0.5; 31.9; -17.5; 17.2; -8.2; 35.6; -4.3; -29.5; 7.7; 3.4; -23.9
14.0; 30.6; -24.4; 12.8; 29.1; 23.1; -27.5; 3.2; -0.8; 13.0; -22.7
-15.9; 0.0; 26.2; 21.8; -12.7; 2.6; 33.6; -12.9; 2.6; 6.5; -17.0
-38.5; -25.5; 38.0; 21.5; -38.5; -5.1; 61.5; -41.8; 16.9; -0.6; -14.4
15.1; -37.0; -2.7; -42.1; 1.8; -41.1; -24.0; 35.0; -5.6; -9.3; 62.1
36.9; 26.5; -50.8; -35.0; 23.1; 14.6; -61.9; 17.7; -5.0; -1.7; 16.7
-6.6; -17.7; 14.9; -8.6; -18.0; -7.9; 16.1; -5.7; 10.3; -5.8; 9.0
:
14.0; 30.6; -24.4; 12.8; 29.1; 23.1; -27.5; 3.2; -0.8; 13.0; -22.7
-38.5; -25.5; 38.0; 21.5; -38.5; -5.1; 61.5; -41.8; 16.9; -0.6; -14.4
36.9; 26.5; -50.8; -35.0; 23.1; 14.6; -61.9; 17.7; -5.0; -1.7; 16.7

27.6; -49.5; 27.6; -38.7
-16.2; -30.2; -18.7; 51.6
27.7; -53.6; 29.7; -35.9
:
-16.2; -30.2; -18.7; 51.6

-8.1; -3.3; 23.4; -9.3; 22.5; 6.6; -19.9; 7.0
-35.3; -44.3; 34.9; -20.1; 18.0; 26.1; -4.6; 1.7
-51.8; -58.0; 60.5; -16.6; 4.8; 57.1; 8.3; 0.8
:
-35.3; -44.3; 34.9; -20.1; 18.0; 26.1; -4.6; 1.7

11.8; 1.3
-0.2; -45.8
:
-0.2; -45.8

-1.3; 52.5; -12.5; 0.0; -0.5
-12.3; -18.1; 54.8; -5.7; 2.3
:
-12.3; -18.1; 54.8; -5.7; 2.3

-0.6; -9.9; -18.1; -0.6; -6.2; 12.5; 19.7; -23.3; 10.4; 21.7
-14.7; 1.1; 15.8; -5.5; -0.8; -2.5; 6.9; -18.1; -16.8; 3.5
19.2; 13.9; 12.2; 7.5; 4.9; 15.4; 19.6; -10.1; 7.1; 23.4
5.2; -21.6; -33.7; -3.8; 12.1; 8.9; 20.1; 16.3; 0.6; 6.4
-14.0; 5.6; -3.2; -6.6; -20.1; -3.4; -26.7; -4.9; -13.6; -10.5
9.7; 8.0; -6.5; 5.1; 17.3; 6.3; -4.2; 5.8; 11.6; 0.8
-15.6; 6.4; 7.5; -7.8; 21.2; -6.6; 15.1; -8.3; 5.1; 8.7
-22.3; 5.8; 4.7; 10.7; 3.6; -20.5; -47.0; 7.8; 3.4; -22.7
:
-14.7; 1.1; 15.8; -5.5; -0.8; -2.5; 6.9; -18.1; -16.8; 3.5
5.2; -21.6; -33.7; -3.8; 12.1; 8.9; 20.1; 16.3; 0.6; 6.4
9.7; 8.0; -6.5; 5.1; 17.3; 6.3; -4.2; 5.8; 11.6; 0.8
-22.3; 5.8; 4.7; 10.7; 3.6; -20.5; -47.0; 7.8; 3.4; -22.7
